Below is a small trained network, with its code and all its weights. Each question gives an input and a class and asks what happens when units are switched off, that is, made to give their printed mean instead of their output.

import numpy as np


def w(rows, s, z=0):
    codes = np.array(rows[::2]) - 128.0
    scale = np.full(codes.shape[1], s)
    scale[-1] = z or s
    return codes * scale


def norm(h):
    return h / np.sqrt((h * h).mean(-1, keepdims=True) + 1e-5)


def f(y):
    return np.maximum(y, 0)


def log_softmax(a):
    a = a - a.max(-1, keepdims=True)
    return a - np.log(np.exp(a).sum(-1, keepdims=True))


def net(x, mask):
    res = np.array(x, float).reshape(1, 4) / 4 @ E
    u = 0
    for l in range(4):
        y = f(norm(res) @ A[l][:, :-1].T + A[l][:, -1])
        res = res + np.where(mask[u : u + 7], y, B[l][:, -1]) @ B[l][:, :-1]
        u += 7
    return log_softmax(norm(res)[-1] @ U[:, :-1].T + U[:, -1])


A, B = {}, {}
E = w([
[81,219,110,123,107,68,148,85,159,251],'x0',
[151,159,108,155,206,42,131,246,219,148],'x1',
[120,133,41,155,188,65,213,160,52,173],'x2',
[128,128,129,129,128,130,128,130,127,129],'x3',
],0.0011)
A[0] = w([
[90,82,117,55,141,168,115,141,27,99,21],'0.n0',
[93,218,126,62,128,63,103,181,156,179,191],'0.n1',
[71,122,38,165,134,128,170,158,69,130,201],'0.n2',
[177,82,48,132,97,201,152,137,121,128,2],'0.n3',
[147,88,56,163,113,144,231,137,89,145,61],'0.n4',
[139,145,140,157,173,52,75,193,169,116,209],'0.n5',
[158,93,115,140,171,82,165,171,8,63,57],'0.n6',
],0.0017,0.00049)
B[0] = w([
[126,167,94,154,82,6,90,72,140,77,206],'0.n0',
[104,107,110,111,69,182,67,137,80,127,239],'0.n1',
[193,98,102,163,92,102,142,107,88,112,239],'0.n2',
[119,150,107,158,112,124,135,111,123,123,166],'0.n3',
[82,63,137,84,97,108,151,141,134,95,214],'0.n4',
[127,111,105,104,183,126,141,189,186,126,248],'0.n5',
[73,98,53,118,149,82,85,104,152,110,235],'0.n6',
],0.0025,0.0015)
A[1] = w([
[64,155,184,120,185,105,66,199,213,125,108],'1.n0',
[220,56,144,150,97,178,151,154,161,70,65],'1.n1',
[148,59,186,155,249,96,169,181,165,69,88],'1.n2',
[188,125,157,190,141,147,179,146,178,123,2],'1.n3',
[254,116,108,177,140,151,88,182,80,143,236],'1.n4',
[113,115,120,100,65,62,117,15,93,154,195],'1.n5',
[108,76,138,134,135,214,97,45,20,82,167],'1.n6',
],0.0018,0.0007)
B[1] = w([
[103,89,166,65,5,70,167,135,57,139,211],'1.n0',
[97,186,167,144,156,144,121,96,32,144,185],'1.n1',
[249,105,187,128,92,215,185,104,109,164,204],'1.n2',
[171,164,126,129,102,98,181,118,75,67,136],'1.n3',
[120,163,74,106,83,128,249,82,152,214,175],'1.n4',
[153,139,231,119,158,140,144,135,142,126,252],'1.n5',
[41,166,91,128,157,58,64,192,154,236,244],'1.n6',
],0.0021)
A[2] = w([
[162,125,36,208,204,72,148,117,120,143,209],'2.n0',
[155,128,176,115,133,156,86,149,252,141,133],'2.n1',
[108,172,182,158,115,192,25,105,137,92,95],'2.n2',
[76,155,155,171,103,141,81,60,95,103,143],'2.n3',
[161,135,164,133,158,179,154,144,146,235,247],'2.n4',
[149,155,99,153,158,121,120,212,124,154,68],'2.n5',
[209,146,161,125,128,200,149,171,150,47,2],'2.n6',
],0.0023,0.00065)
B[2] = w([
[89,164,146,115,154,210,42,77,150,139,251],'2.n0',
[27,134,230,92,36,78,83,142,63,118,218],'2.n1',
[254,123,69,154,204,206,196,153,195,87,250],'2.n2',
[155,82,49,162,194,108,130,178,182,75,248],'2.n3',
[151,153,146,171,92,98,149,11,158,32,213],'2.n4',
[110,176,118,144,206,185,101,29,189,151,177],'2.n5',
[186,166,230,189,88,14,172,18,12,229,187],'2.n6',
],0.0021,0.0018)
A[3] = w([
[189,94,103,117,169,116,146,226,191,112,139],'3.n0',
[76,121,79,135,139,123,142,87,50,122,15],'3.n1',
[234,68,83,117,210,194,164,182,161,107,3],'3.n2',
[98,156,58,77,214,117,153,66,98,248,91],'3.n3',
[45,189,115,49,91,138,138,133,250,158,202],'3.n4',
[110,191,212,125,48,61,174,145,37,192,171],'3.n5',
[183,148,229,123,117,208,93,26,187,73,229],'3.n6',
],0.002,0.0006)
B[3] = w([
[204,95,141,182,111,214,135,61,101,82,172],'3.n0',
[122,109,169,38,146,100,97,151,101,97,181],'3.n1',
[154,132,108,180,159,230,31,173,152,84,189],'3.n2',
[184,147,189,188,78,164,175,114,174,116,223],'3.n3',
[15,160,83,106,182,107,65,105,142,139,212],'3.n4',
[225,57,189,97,115,175,174,253,66,89,229],'3.n5',
[138,148,63,169,163,101,201,141,119,190,254],'3.n6',
],0.0027,0.0025)
U = w([
[240,71,58,223,212,253,74,117,166,48,146],'0',
[250,85,249,108,48,106,240,155,33,144,200],'1',
[66,251,67,178,164,126,177,26,240,240,169],'2',
[12,147,187,5,61,74,17,240,159,163,11],'3',
[28,31,62,72,147,19,44,35,32,29,74],'4',
],0.0053,0.0013)

Each question gives the input, the list of numbers given to net, and the class t.
The units are the neurons (one row each of A and B). Each row of codes is followed by its name. A weight is (code - 128) times the scale printed after its matrix; where a second scale follows, it is the last column's (A, B and U).
mask holds one flag per neuron, layer by layer. A switched-off neuron (its flag False) gives its mean, the last column of its row in B, instead of its output. The means were averaged over made-up inputs and are rounded, as every weight is.
A unit's drop is (log p(t) with every unit on - log p(t) with that unit switched off) / (log p(t) with every unit on - log p(t) with every unit switched off).
The circuit of an input: a set's keep is (log p(t) with only the set's units on - log p(t) with every unit switched off) / (log p(t) with every unit on - log p(t) with every unit switched off). Starting from the 12 units with the biggest drops (on a tie, the unit counted first), units are removed one at a time, each time the one whose removal leaves the highest keep (on an exact tie, the one counted first), for as long as the keep stays at least 0.8.
circuit, biggest first: the units of the circuit, biggest drop first
unit that matters most: the unit with the biggest drop
k most important neurons: the k neurons with the biggest drops, biggest first
top k neurons in layer l: the k neurons of layer l with the biggest drops, biggest first
drop of u: that unit's drop, to one decimal
input [1,-1,-8,4], class 2: unit that matters most	2.n2
input [6,-1,1,-7], class 1: 4 most important neurons	3.n5, 2.n0, 2.n2, 2.n5
input [-8,1,-1,8], class 1: circuit, biggest first	2.n6, 1.n4
input [3,-8,0,8], class 2: 4 most important neurons	1.n0, 2.n3, 2.n6, 2.n1
input [-6,0,5,3], class 4: circuit, biggest first	2.n2, 0.n6
input [-8,8,-1,7], class 1: circuit, biggest first	2.n6, 1.n2
input [-5,-7,1,-1], class 4: circuit, biggest first	1.n6, 0.n0
input [0,-4,8,0], class 4: circuit, biggest first	0.n6, 3.n1
input [-4,-7,1,-6], class 4: circuit, biggest first	1.n6, 0.n0
input [8,2,-1,7], class 3: 2 most important neurons	3.n4, 3.n5
input [-1,8,6,-3], class 0: top 2 neurons in layer 3	3.n0, 3.n2
input [2,8,0,-7], class 3: top 2 neurons in layer 3	3.n4, 3.n6
input [4,-2,-8,7], class 2: 2 most important neurons	2.n2, 3.n6
input [8,-4,2,4], class 1: circuit, biggest first	3.n5
input [5,1,-3,8], class 3: 2 most important neurons	3.n4, 2.n1
input [1,-8,-4,7], class 2: 2 most important neurons	1.n6, 3.n6
input [1,1,2,1], class 2: 3 most important neurons	1.n0, 2.n2, 2.n3
input [2,0,-6,-7], class 2: 3 most important neurons	2.n2, 3.n6, 2.n1
input [0,1,4,3], class 0: top 2 neurons in layer 1	1.n0, 1.n6
input [1,2,-6,7], class 3: 2 most important neurons	1.n2, 1.n5
input [1,-2,-3,8], class 2: top 2 neurons in layer 2	2.n1, 2.n2
input [-6,3,-7,-7], class 1: unit that matters most	2.n6
input [3,-2,7,-4], class 1: drop of 3.n3	0.2
